Below are the code and all the weights of a small trained network. Each question names an input and a class and asks about switching units off, where a switched-off unit gives its printed mean instead of its output.

import numpy as np


def w(rows, s, z=0):
    codes = np.array(rows[::2]) - 128.0
    scale = np.full(codes.shape[1], s)
    scale[-1] = z or s
    return codes * scale


def f(y):
    return np.maximum(y, 0)


def log_softmax(a):
    a = a - a.max(-1, keepdims=True)
    return a - np.log(np.exp(a).sum(-1, keepdims=True))


def net(x, mask):
    res = np.array(x, float).reshape(1, 3) / 4 @ E
    y = f(res @ A[0][:, :-1].T + A[0][:, -1])
    res = res + np.where(mask, y, B[0][:, -1]) @ B[0][:, :-1]
    return log_softmax(res[-1] @ U[:, :-1].T + U[:, -1])


A, B = {}, {}
E = w([
[111,36,209,54,131,110,145,73,162,163],'x0',
[146,62,175,164,112,87,105,134,52,96],'x1',
[7,127,69,127,180,75,118,146,157,70],'x2',
],0.015)
A[0] = w([
[162,70,213,53,56,144,155,33,132,181,180],'neuron 1',
[123,61,114,175,97,60,75,136,73,68,160],'neuron 2',
[106,89,159,162,117,72,46,127,58,105,134],'neuron 3',
[91,151,116,115,134,116,140,106,157,152,140],'neuron 4',
[170,74,173,70,112,119,181,72,173,199,128],'neuron 5',
[253,198,94,209,22,188,125,142,58,112,99],'neuron 6',
[111,146,175,139,112,89,123,140,109,87,108],'neuron 7',
[45,69,186,147,168,97,134,81,74,96,128],'neuron 8',
[173,71,146,162,121,120,187,93,90,131,95],'neuron 9',
[139,197,54,168,143,163,160,138,116,134,254],'neuron 10',
],0.011,0.0063)
B[0] = w([
[158,97,46,118,86,204,150,39,6,189,229],'neuron 1',
[134,82,192,111,141,160,176,186,137,63,206],'neuron 2',
[144,62,164,143,155,112,143,148,93,82,195],'neuron 3',
[113,149,97,115,137,68,160,135,151,147,153],'neuron 4',
[135,184,116,110,165,197,38,43,117,208,202],'neuron 5',
[182,188,170,189,105,85,72,160,95,133,252],'neuron 6',
[145,119,119,132,147,130,152,119,122,80,153],'neuron 7',
[182,119,186,79,179,173,151,169,159,153,190],'neuron 8',
[97,113,98,114,92,100,130,131,88,118,168],'neuron 9',
[151,206,99,159,100,128,142,167,175,98,212],'neuron 10',
],0.012,0.024)
U = w([
[38,186,16,126,125,76,173,164,192,74,251],'0',
[151,126,102,100,138,178,112,36,77,252,114],'1',
[159,45,124,125,115,153,149,113,57,119,52],'2',
[131,74,166,122,180,121,164,199,170,58,211],'3',
[85,165,62,119,145,130,96,38,184,179,111],'4',
[142,86,137,186,99,103,114,137,32,120,64],'5',
[48,97,120,70,157,39,123,131,226,153,69],'6',
[183,183,119,246,90,78,56,185,120,112,114],'7',
],0.011,0.0031)

Each question gives the input, the list of numbers given to net, and the class t.
The units are the neurons (one row each of A and B). Each row of codes is followed by its name. A weight is (code - 128) times the scale printed after its matrix; where a second scale follows, it is the last column's (A, B and U).
mask holds one flag per neuron, in row order. A switched-off neuron (its flag False) gives its mean, the last column of its row in B, instead of its output. The means were averaged over made-up inputs and are rounded, as every weight is.
A unit's drop is (log p(t) with every unit on - log p(t) with that unit switched off) / (log p(t) with every unit on - log p(t) with every unit switched off).
The circuit of an input: a set's keep is (log p(t) with only the set's units on - log p(t) with every unit switched off) / (log p(t) with every unit on - log p(t) with every unit switched off). Starting from all 10 units, units are removed one at a time, each time the one whose removal leaves the highest keep (on an exact tie, the one counted first), for as long as the keep stays at least 0.8.
circuit, biggest first: the units of the circuit, biggest drop first
k most important neurons: the k neurons with the biggest drops, biggest first
drop when u is switched off: that unit's drop, to one decimal
input [7,-6,8], class 6: circuit, biggest first => [neuron 1]
input [3,-1,4], class 6: circuit, biggest first => [neuron 1; neuron 2; neuron 6]
input [4,6,3], class 2: 4 most important neurons => [neuron 10; neuron 1; neuron 9; neuron 4]
input [7,4,3], class 1: 2 most important neurons => [neuron 5; neuron 1]
input [-1,-3,-5], class 7: 2 most important neurons => [neuron 6; neuron 8]
input [2,-1,7], class 3: 2 most important neurons => [neuron 5; neuron 8]
input [5,7,-1], class 1: 2 most important neurons => [neuron 5; neuron 1]
input [6,6,-1], class 1: 2 most important neurons => [neuron 5; neuron 1]
input [1,5,0], class 2: 2 most important neurons => [neuron 10; neuron 6]
input [-1,7,0], class 3: drop when neuron 1 is switched off => 0.2
input [2,-4,7], class 0: drop when neuron 5 is switched off => 0.2
input [-2,-1,-8], class 7: drop when neuron 6 is switched off => 6.8
input [-3,-7,-5], class 7: drop when neuron 7 is switched off => 0.0
input [7,7,-2], class 1: circuit, biggest first => [neuron 5]
input [2,8,-6], class 1: 2 most important neurons => [neuron 1; neuron 5]
